In the rows, 128 means zero.
Each row is followed by its class.
[130  90  78 137 119  95  62 163  95 131 182 163 147  80 117 110 147 168
 105 125  94 185 157 130 132  91 154 107 117 137 103 154 136 125 125 108
 155 135  53  89 169 130 155 168 151 127 144 171]	Mog
[118  91 113 117 134 109 137 132 110 127 100 160 113  84 135 101 169 143
 146 126 121 211 170 130 126 156 120 106  83 158 113 109 128 116 111 145
 154 117  50 114 165 101 134 143  84 162 141 126]	Mog
[143  86  89 114 115  84  64 161 103 132 170 169 156  87 110 102 144 167
 100 127  96 174 164 115 130  84 156 110 130 141 112 139 136 117 128 107
 161 140  65  85 165 130 148 173 154 123 142 179]	taf
[137 101  92 114 118  78  54 168 103 136 175 169 150  92 109 104 136 176
  99 122  94 177 166 114 131  80 156 113 128 146 113 153 156 108 137 103
 159 133  62  86 165 133 149 169 143 134 136 181]	Vudu
[127  82  81 141 112 103  67 170  99 129 193 161 149  82 116 112 152 174
  96 127 100 188 157 127 133  98 159 109 112 134 108 154 143 120 124 107
 151 131  69  91 165 134 145 160 159 122 144 165]	Mog
[133  64 123 111 147 102 164 117 123 135  75 169 128  92 139 119 151 156
  87 134 121 190 173 121 133 135 155  92 104 170 119 145 107 106  92 148
 174 137  78 106 155  88 113 155 129 162 153 135]	kav
[121  68 110 111 135  96 148 113 128 142  82 169 120  88 131 106 166 149
  97 138 128 201 185 127 129 146 150 109 104 179 124 136 128 106 102 132
 171 132  68 110 162  90 123 140 121 165 148 139]	kav
[132  52 118 114 142  97 175 113 121 126  68 168 126  97 135 103 157 170
  99 126 113 183 193 131 129 150 142  94 107 172 108 139 119 105 117 136
 165 140  69  98 156 101 115 150 125 153 164 154]	taf
[136  75 138  98 132 102 143 116 113 133  83 176 118 108 135 104 175 139
 114 134 112 167 182 115 132 145 121 115 114 171 105 115 119 114 111 156
 173 141  57  89 165 107 131 167  91 161 152 152]	Sorek
[136  50 106 122 133 107 154 113 129 119  86 166 103 107 108 118 150 150
 105 149 128 216 187 143 133 156 134  93  91 148 126 123 108 101 114 121
 157 113  96 102 174  89  99 148 139 165 161 128]	lov
[129  82  81 133 118  87  68 163 101 126 168 164 146  80 116 101 149 160
  93 133  96 190 174 124 127  96 153 118 125 143 109 143 136 112 121 106
 160 137  61  82 171 118 140 166 155 123 147 167]	taf
[115  98 108 115 124 101 171 118 117 126  89 173 130 113 130 103 161 139
 118 130 119 202 179 139 136 152 138 125  95 169  97 144 114 132 129 124
 164 140  56 103 174  99 125 156 105 154 150 133]	boduz
[125  70 122 112 139 106 158 115 117 133  77 159 130 104 116 119 165 124
 115 147 130 189 174 132 138 155 132 103  99 165 122 110 113 113  97 131
 182 128  57 101 159  83 131 151 131 143 148 140]	lov
[142  88  81 143 118 102  60 162 100 128 171 160 144  81 113 114 148 179
 116 119  97 175 153 131 128  91 146 106 120 140 107 151 132 128 121 111
 154 140  49 100 167 133 161 160 153 123 140 169]	pireg
[121  79  80 122 119  86  63 164 102 140 184 163 151  76 114 103 146 176
  95 141 100 196 169 121 133  97 164 130 119 152 110 156 145 120 121 101
 160 138  57  87 164 118 131 157 159 121 146 166]	kav
[129  94  83 122 113  89  71 162  96 134 181 168 141  88 116 101 148 166
 112 127  89 189 166 122 131  91 151 119 121 136 101 145 146 125 139 116
 155 134  48  84 173 124 141 158 144 134 141 159]	pireg
[131  64 101 142 145 116 171 125 136 127  69 162 108  98 130 127 155 192
 108 134 138 191 211 150 137 161 143  74  99 167 133 148 116  98 106 113
 173 124  93 113 141 102 130 150 140 145 156 139]	Vudu
[116 105  87 121 107  96  82 161  96 126 177 172 146  95 109  96 147 165
 117 137  91 181 158 126 138 100 152 127 120 132  96 161 143 130 147 100
 165 131  57  75 174 119 145 164 149 126 141 156]	Vudu
[150  67 106 139 134 119 149 116 124 121  58 158 135  89 150 139 160 140
 103 127 139 162 186 138 113 165 123  93 108 164 110 127  95 117  91 154
 152 161  60 127 170 106 135 142  93 153 154 173]	boduz
[125  93  88 108 113  94  69 159  87 137 185 169 146  93 116  98 151 160
 115 132  83 190 158 129 135  83 154 128 126 136  97 147 128 132 135 110
 156 135  49  68 166 122 145 173 154 123 136 167]	Sorek
[124  98  89 137 110  99  68 159 101 133 188 165 138  98 111 100 139 170
 128 136  92 199 150 129 135 103 146 134 108 140 102 151 137 126 120 107
 153 129  52  86 183 124 158 167 147 127 140 148]	lov
[126  85 102 135 133  98 154 114 134 126  87 164 118 102 133 109 156 158
 107 127 127 214 197 130 133 165 147 104  86 185 119 160 128  97 116 131
 164 129  71 110 171 100 126 151 123 165 144 123]	Vudu
[130  89  97 114 105 105  69 160  94 128 184 169 146  89 110  99 152 164
 108 135  88 184 161 116 134  97 147 119 119 135 106 149 150 122 134 113
 153 129  55  67 167 130 133 164 152 133 141 166]	boduz
[122  94  89 129 110  91  63 168 100 138 188 171 147  96 105 102 140 154
  99 138  91 185 150 119 134  99 160 123 127 136 105 146 148 122 127 103
 158 132  67  76 181 126 153 166 158 119 147 175]	lov
[121  98  87 122 111  96  65 171  96 133 183 166 153 102 109 102 149 172
 119 131  86 193 169 130 135  91 150 132 106 138 103 149 144 126 143 105
 158 133  53  78 174 127 131 161 144 126 140 155]	boduz
[117  98  84 117 107  98  70 165  91 140 184 170 146  85 113  96 151 144
 106 130  90 199 158 120 132  95 156 134 117 135 100 143 144 133 135 117
 151 140  40  70 185 118 129 159 145 135 142 168]	boduz
[116  78 113 100 135 111 164 123 115 131  84 176 116 110 135 117 166 149
 142 134 119 200 168 145 136 140 130 122  97 171 109 130 111 145 116 133
 167 136  55 104 154  90 125 150 108 150 151 122]	kav
[140  66 113 122 141 111 150 118 118 116  78 160 103 104 143 125 145 174
 128 122 113 197 185 158 124 122 131 104  93 168 115 124  87 114  94 143
 164 135  58 120 152  99 133 163 107 156 154 133]	Sorek
[120  60 130 119 156 123 150 139 109 134  97 172 127 108 118 109 156 147
 113 152 105 191 190 135 137 154 134  90 102 158 114 134 112 101 107 114
 159 110  92  81 170 107 110 146 143 149 135 131]	pireg
[125  72 128 100 145 111 171 135 120 128  83 167  98 113 144 119 159 168
 116 129 120 189 181 154 123 144 137 110 100 161 125  99 109 101  95 150
 161 128  70 117 148  99 126 156  98 146 147 141]	Sorek
[128  67 121 125 149 104 157 148 118 131  79 167  89  81 132 127 141 174
 113 133 121 211 175 128 133 139 135  95  86 178 138 135 134  97  93 131
 165 106  83 115 149  91 104 142 125 161 162 125]	kav
[134  63 126  94 133 124 138 133 121 119 103 168  84 111 123 109 134 174
 151 127 116 214 167 136 133 127 136 130  81 163 140 133 110 118 108 143
 151 120  67 131 164  91 147 148 101 174 146 111]	taf
[119  88  80 130 109  87  75 165  97 135 189 166 141  94 107 100 144 162
 113 141  95 193 154 124 137 103 164 143 109 136  97 172 146 129 146 103
 158 136  56  87 184 118 139 157 151 127 139 149]	pimib
[130  86  90 121 113  95  70 166  93 129 190 165 151  90 110 103 152 175
 115 132  94 182 157 120 140  97 152 113 113 131 111 155 147 126 134 108
 162 128  57  84 161 134 155 164 150 127 141 164]	Mog
[120  98  87 129 114  95  72 168  95 135 185 170 154  94 107 101 155 167
 105 134  94 185 162 118 140  90 161 125 119 134 107 153 149 126 139  98
 160 132  60  80 177 124 140 158 158 122 131 155]	pireg
[136  84  83 134 117  80  62 162  97 129 175 162 154  79 115 108 151 164
  94 131  97 194 169 111 130  93 155 114 116 147 112 156 139 112 125 105
 160 138  59  88 167 122 133 164 149 126 143 170]	pimib
[128  52 104 109 141 114 161 111 113 124  78 163 115  79 126 105 156 144
 115 131 131 212 170 122 130 135 130  90  84 152 131 130 114 114  91 135
 170 124  50 106 163  79 113 138 134 173 145 134]	taf
[141  61 119 127 149 109 157 116 122 129  66 155 110 110 134 121 137 177
 126 128 117 184 175 159 124 134 134 102  82 171 115 137  98  96  88 139
 167 120  72 130 159 105 140 162 114 163 140 129]	Sorek
[130  90  80 130 113  99  76 159  95 134 173 172 148  77 113 104 156 164
 107 136  97 176 161 114 136  95 155 113 125 135 108 148 143 127 127 107
 160 136  58  80 167 125 151 161 160 127 137 163]	pireg
[122  48 115 102 150 116 173 130 119 128  85 168 114 110 127 129 145 158
 117 129 110 188 172 150 127 145 148  92 102 161 116 119 125 112 109 140
 156 132  66  93 143 101 104 138 146 141 166 154]	lov
[125  79  92 109 115  94  63 164  97 132 175 170 147  86 112  91 147 167
 105 131  90 187 158 116 127  83 153 124 125 138 107 138 136 123 123 113
 155 140  54  80 166 121 144 166 151 125 145 181]	taf
[133  80  83 127 112  96  69 166  93 141 180 162 142  82 114 111 151 174
  95 126  94 177 161 126 133  88 156 108 125 134 107 158 147 119 138 106
 158 129  66  76 163 126 138 160 165 121 144 177]	Sorek
[120  90 105 140 133 114 158 134 120 128  95 163  93 117 136 112 147 165
 142 118 107 216 172 168 130 151 130 124  82 169 108 141 112 122 113 131
 144 124  66 118 182 103 139 152 104 163 151 102]	boduz
[126 109  81 124 104  85  53 158 107 134 183 169 143 100 114 112 132 155
 114 135  87 184 149 129 127  71 145 121 124 134  95 144 149 134 134 102
 162 132  53  87 172 122 155 163 152 129 141 165]	lov
[130  97  89 119 116  91  62 152  96 130 172 167 155  92 111  99 144 170
 115 127  85 183 166 125 135  86 152 119 126 136  97 156 136 127 138 107
 159 139  44  73 171 127 143 168 150 135 137 166]	Vudu
[124  81  86 110 118  89  78 161  99 123 175 168 149  93 114  94 146 176
 109 137  88 190 170 123 132  90 151 123 116 136 105 147 137 122 135 106
 167 136  56  79 161 117 137 165 152 121 148 162]	taf
[135  65 126 120 148 104 162 134 125 113  91 164 122  92 127 112 161 172
  93 151 128 181 182 118 135 171 147  83  87 160 136 128 119  76  91 142
 180 116  93 115 141 106 134 161 124 146 154 144]	Mog
[142  64 129 131 133 125 147 132 116 122  87 170 110  97 119 104 160 175
 140 128 116 188 167 123 143 157 120  93  96 165 117 157 109 127 119 131
 155 126  78 101 171 108 145 144 122 156 156 121]	taf
[134  79 130 104 144 109 149 110 116 140  74 178 120  95 117  98 159 166
 128 130 109 185 171 116 142 111 140  74 112 155 118 124 111 119 105 130
 180 124  58  93 152  95 139 155 134 170 141 146]	pireg
[129  93  90 118 116  98  64 167  94 132 180 169 150  87 113 105 149 161
 100 126  85 183 164 127 131  88 155 114 126 135 105 132 139 122 132 112
 152 140  50  71 171 130 136 161 150 124 144 174]	boduz
[124  76 123  99 140 112 153 105 106 124  84 176 120  94 122  96 166 149
 145 145 103 222 167 136 140 127 132 108  96 161 106 128  78 134 106 136
 166 125  54  84 159  76 113 160 125 168 147 109]	kav
[124  67 130  93 140 100 155 124 125 128  84 163 109 110 118 101 161 177
 103 146 134 194 185 122 139 146 134  89  95 164 137 147 136 113 108 116
 197 119  56 108 151  94 126 146 113 147 145 171]	Sorek
[131  86  81 132 115  90  61 166  95 129 183 165 143  90 109 106 146 169
 114 131  92 193 157 131 131  92 154 124 116 136 102 155 127 124 137 103
 151 137  59  89 174 123 143 167 147 123 143 164]	pimib
[122  92  88 124 107  98  74 170  92 136 195 167 154  98 105 106 152 161
 107 129  86 193 169 121 143 106 160 131 111 140 105 156 160 120 153  98
 153 126  65  67 178 130 124 155 158 126 143 145]	boduz
[136  78 112 162 128 120 174 112 119 112  58 164 133 100 123 118 167 153
 130 142 135 171 182 135 141 179 139 112  88 178 106 160 102 108 109 131
 164 129  80 120 171 105 146 159 122 147 143 112]	pireg
[129  96  94 115 113 101  71 158  98 133 180 170 140  96 111  97 148 168
 121 126  87 180 154 136 132  74 152 124 125 134  94 149 133 140 143 114
 151 142  41  79 172 128 150 158 154 130 130 155]	pireg
[134  82  91 110 112  92  64 165  98 123 178 168 149  86 103 101 146 169
 104 136 102 179 154 112 135  85 150 122 122 138 116 152 148 124 132  99
 162 135  59  85 158 125 151 164 159 119 138 175]	taf
[136  46 107 113 139 112 183 120 112 128 100 165 101  86 130 121 165 149
 107 128 119 208 198 145 134 166 131  82  89 155 119 154 129 112 137 139
 161 119  71  91 154 105 102 128 130 173 159 123]	Mog
[120  71 107 118 123 123 142 116 104 116  90 170 117  81 136 118 165 132
 120 136 117 213 194 119 138 145 128 108  93 156 112 122 110 122 113 147
 154 125  58  92 172  75  91 148 109 174 156 112]	Vudu
[128  90  87 125 115  95  69 159 102 128 176 166 148  87 109  97 144 184
 110 135 100 187 170 115 138 100 151 116 112 142 115 158 145 113 129 100
 163 128  62  85 166 126 149 166 149 132 137 159]	Vudu
[125  75  94 118 117  98  70 166  92 130 183 167 146  77 112 101 150 179
 104 135  94 188 158 125 135  93 152 120 119 140 102 159 137 126 132 113
 156 134  52  75 163 121 127 155 155 122 149 161]	kav
[132  90  93 122 120  88  79 161  93 133 184 167 148  90 121 106 153 165
 109 132  80 191 163 129 130  88 157 120 131 138  96 145 123 129 128 110
 153 145  54  71 168 124 127 170 152 121 143 160]	pimib
[125  98  83 127 113  95  72 171  95 132 186 169 130  92 113 101 147 171
 122 131  92 190 157 126 132  99 150 127 121 135 104 147 147 124 135 112
 150 127  55  87 171 124 153 162 141 127 140 156]	pireg
[135  54 110 121 146 108 151 125 121 136  72 153 113  87 131 121 142 152
 105 122 128 204 188 137 125 135 138  86  93 173 126 136 116 106  98 133
 162 128  60 113 163  88 109 146 138 155 151 156]	taf
[136  80  87 115 119  94  80 157  97 137 173 171 144  85 109  96 144 171
 115 128  89 183 158 117 138  92 157 120 124 142 105 163 141 126 136 113
 157 138  56  74 163 125 152 167 163 133 141 157]	taf
[123  97  89 109 109  94  58 158  95 123 182 168 146  91 107  97 146 171
 119 136  95 183 163 123 133  79 143 125 119 131 105 149 149 126 145 101
 162 130  43  76 165 121 144 160 144 132 132 163]	Vudu
[114  98  93 119 108  88  70 167  94 141 189 176 153  92 108  88 142 169
 117 141  82 191 143 116 141  89 166 132 122 143  92 166 140 129 142 105
 156 127  70  71 173 120 144 161 159 126 143 147]	kav
[133  65 108 114 141 114 175 110 120 117  57 177 146  96 141 104 171 178
 126 132 130 171 175 123 125 153 115  85  98 162 106 139  96 126  94 132
 169 146  67 116 140 108 140 155 106 149 152 164]	taf
[120 107  85 134 116  94  63 174  99 132 180 168 141  93 115 102 143 178
 123 127  89 188 161 131 133  95 149 126 119 139 102 147 142 120 132 105
 152 130  59  85 172 126 151 164 140 127 139 152]	Vudu
[139  81  97 109 116  96  60 164  89 124 175 167 149  86 108 105 153 154
 111 122  92 178 159 124 130  82 138 116 129 141 103 141 138 130 139 114
 154 140  41  70 162 127 140 166 151 120 142 172]	taf
[139  83 109 139 148 127 150 133 114 128  93 161  86  98 139 135 146 161
 156  99 106 206 166 177 122 150 123  92  93 162 105 123 106 109 116 149
 127 118  59 109 167 107 131 144 117 167 143 102]	Vudu
[130  93  84 132 112  97  77 169 102 136 177 172 149  94 111 101 143 170
  99 133  84 182 160 132 134  95 167 118 123 136 101 155 132 120 137 108
 147 139  80  73 173 135 144 168 167 124 146 162]	boduz
[127  66 115 113 143  88 157 126 133 127  75 166 119 109 125 111 144 176
 106 147 124 193 199 118 138 143 152 104  84 178 130 133 143  96 114 126
 178 124  75 118 157  99 115 143 125 156 146 137]	pireg
[140  75 113 113 129  99 157 129 118 114  87 167 126  78 133 125 161 135
  87 142 139 179 176 106 131 167 148 100  92 167 129 130 131  94 107 155
 162 130  76 123 157 100 124 154 110 155 152 152]	Mog
[123  80  77 122 116  88  79 153 100 120 167 161 153  83 113 100 144 165
 101 135 102 200 176 119 133  95 156 127 105 148 112 153 138 115 129  99
 167 136  51  89 163 111 132 164 158 121 145 164]	taf
[130  80  87 123 117 100  76 156 102 126 179 162 145  91 112 102 146 188
 108 133  95 189 175 136 129  99 158 123 123 141 108 151 129 115 126 102
 150 138  64  80 160 129 137 171 158 122 143 172]	Vudu
[125  78 115 110 134 100 140 124 118 118  98 170 116 114 131 105 135 153
 127 143  94 225 195 129 136 134 138 118  80 167 110 128 104 109 117 136
 155 119  77 101 177  93 104 154 105 179 154 101]	boduz
[122  75 109 132 144 106 131 135 121 137  92 164 114 107 129 117 143 177
 143 128 121 218 166 141 139 124 133  97  90 176 116 139 111 126  94 122
 164 119  64 113 152  95 138 151 121 153 147 119]	kav
[123  76 118 124 147 112 156 120 118 136  88 159 108 121 132 107 154 167
 141 130 114 223 179 158 134 132 131 107  90 170 113 143  88 116 105 120
 156 121  73 105 163  92 139 153 122 157 133 116]	Sorek
[141  91  94 129 109  84  50 173  97 133 176 165 148  74 106 106 140 179
 109 134 101 178 137 107 131  91 149 111 125 144 111 154 145 122 116 106
 159 127  64  96 167 127 151 161 142 126 149 180]	kav
[128  95  90 115 117  88  62 164  89 127 187 172 157  89 116 101 151 161
 113 125  79 183 160 128 132  82 150 112 124 134  93 133 128 129 137 114
 154 136  51  77 165 132 145 171 138 127 147 170]	Mog
[133  65 116 127 148 112 158 115 109 117  74 166 121 107 127 113 176 150
 137 146 112 199 183 150 131 152 110  96  95 157 111 130  78 121 103 117
 170 129  73  97 159  95 128 163 116 149 147 124]	pimib
[139  78  91 121 118 102  56 169  88 125 187 170 150  77 106 109 155 171
 109 133  96 167 155 112 140  99 144 100 119 134 116 154 151 125 129 110
 165 129  52  79 155 142 163 166 146 127 142 174]	Mog
[129  91  92 115 112  93  61 161  86 140 188 169 152  83 112 103 151 159
 123 129  86 185 142 120 138  88 150 128 126 141  94 152 139 139 137 114
 154 135  45  71 173 119 140 161 148 128 143 153]	kav
[121  94  87 120 107  94  67 165  94 136 184 170 154 102 108 101 147 158
 107 127  82 192 161 126 134  91 161 128 120 133  96 148 144 127 147 109
 150 135  58  70 182 126 128 162 147 131 145 167]	boduz
[139  56 124  93 146 111 163 125 120 134  82 168 108  93 131 113 164 175
 101 140 132 199 196 128 123 140 129  85 100 156 132 144 114 104 108 137
 167 129  72 101 144  99 104 141 120 161 143 175]	Sorek
[128  93  84 131 113 102  79 164  91 131 185 164 133  96 125 109 147 178
 124 121  79 191 155 149 129  86 148 121 120 131  91 155 125 133 135 113
 151 131  55  78 169 125 141 165 148 124 143 149]	Sorek
[144  51 119 124 128 113 153 117 116 106  83 153 111  70 129 117 178 145
  89 135 133 215 195 126 131 166 142  70  94 163 142 123 102 100  92 157
 164 123  64 106 155  87 105 148 124 158 164 144]	Mog
